[[142 134 140 120 132 139 139 118]
 [125 123 124 130 126 124 126 129]
 [156 149 157 112 150 154 154 108]]
->
[[156 149 157 112 150 154 154 108]
 [142 134 140 120 132 139 139 118]
 [125 123 124 130 126 124 126 129]]

[[127 145 118 137 122 114]
 [125 120 137 134 150 125]
 [142 134 133 135 131 128]]
->
[[125 120 137 134 150 125]
 [142 134 133 135 131 128]
 [127 145 118 137 122 114]]

[[156 131 120 122 134 121 112 135 117 136 126 120]
 [140 122 124 118 131 134 117 142 121 138 133 119]
 [136 126 123 123 131 123 122 141 128 134 138 113]]
->
[[140 122 124 118 131 134 117 142 121 138 133 119]
 [136 126 123 123 131 123 122 141 128 134 138 113]
 [156 131 120 122 134 121 112 135 117 136 126 120]]

[[140 127 146 131 120 142 135 123]
 [132 118 122 127 136 134 112 142]
 [123 139 138 128 110 131 147 127]
 [136 145 131 137 123 119 148 112]
 [109 123 127 118 139 136 130 109]
 [141 139 123 128 105 135 140 110]
 [129 125 133 122 126 140 128 110]
 [114 147 120 144 115 121 139 112]
 [127 123 118 124 148 124 118 149]
 [148 119 134 126 118 133 139 130]]
->
[[140 127 146 131 120 142 135 123]
 [123 139 138 128 110 131 147 127]
 [148 119 134 126 118 133 139 130]
 [129 125 133 122 126 140 128 110]
 [136 145 131 137 123 119 148 112]
 [109 123 127 118 139 136 130 109]
 [141 139 123 128 105 135 140 110]
 [132 118 122 127 136 134 112 142]
 [114 147 120 144 115 121 139 112]
 [127 123 118 124 148 124 118 149]]

[[134 110 120 137]
 [121 112 104 115]
 [123 122 117 120]
 [121 142 137 144]
 [121 131 125 146]
 [132 145 144 120]
 [140 129 118 129]
 [129 124 136 126]]
->
[[132 145 144 120]
 [121 142 137 144]
 [129 124 136 126]
 [121 131 125 146]
 [134 110 120 137]
 [140 129 118 129]
 [123 122 117 120]
 [121 112 104 115]]

[[141 120 118 120 143 118]
 [135 126 115 117 142 125]
 [146 125 110 115 152 116]
 [134 124 121 123 139 123]
 [124 131 132 130 125 129]
 [101 129 150 149 102 148]
 [147 122 114 114 149 113]
 [145 129 116 120 139 115]]
->
[[101 129 150 149 102 148]
 [124 131 132 130 125 129]
 [134 124 121 123 139 123]
 [141 120 118 120 143 118]
 [145 129 116 120 139 115]
 [135 126 115 117 142 125]
 [147 122 114 114 149 113]
 [146 125 110 115 152 116]]

[[108 133 114 142 146 124 126 147 105 117 109 113 126 134 122]
 [133 106 119 151 127 133 108 107 121 110 128 130 149 113 120]
 [145 115 151 107 117 123 142 144 124 117 131 117 132 128 116]
 [110 111 141 112 141 133 115 146 130 116 136 112 115 106 130]
 [115 135 125 148 150 117 146 126 127 151 111 115 115 115 124]]
->
[[145 115 151 107 117 123 142 144 124 117 131 117 132 128 116]
 [110 111 141 112 141 133 115 146 130 116 136 112 115 106 130]
 [115 135 125 148 150 117 146 126 127 151 111 115 115 115 124]
 [133 106 119 151 127 133 108 107 121 110 128 130 149 113 120]
 [108 133 114 142 146 124 126 147 105 117 109 113 126 134 122]]
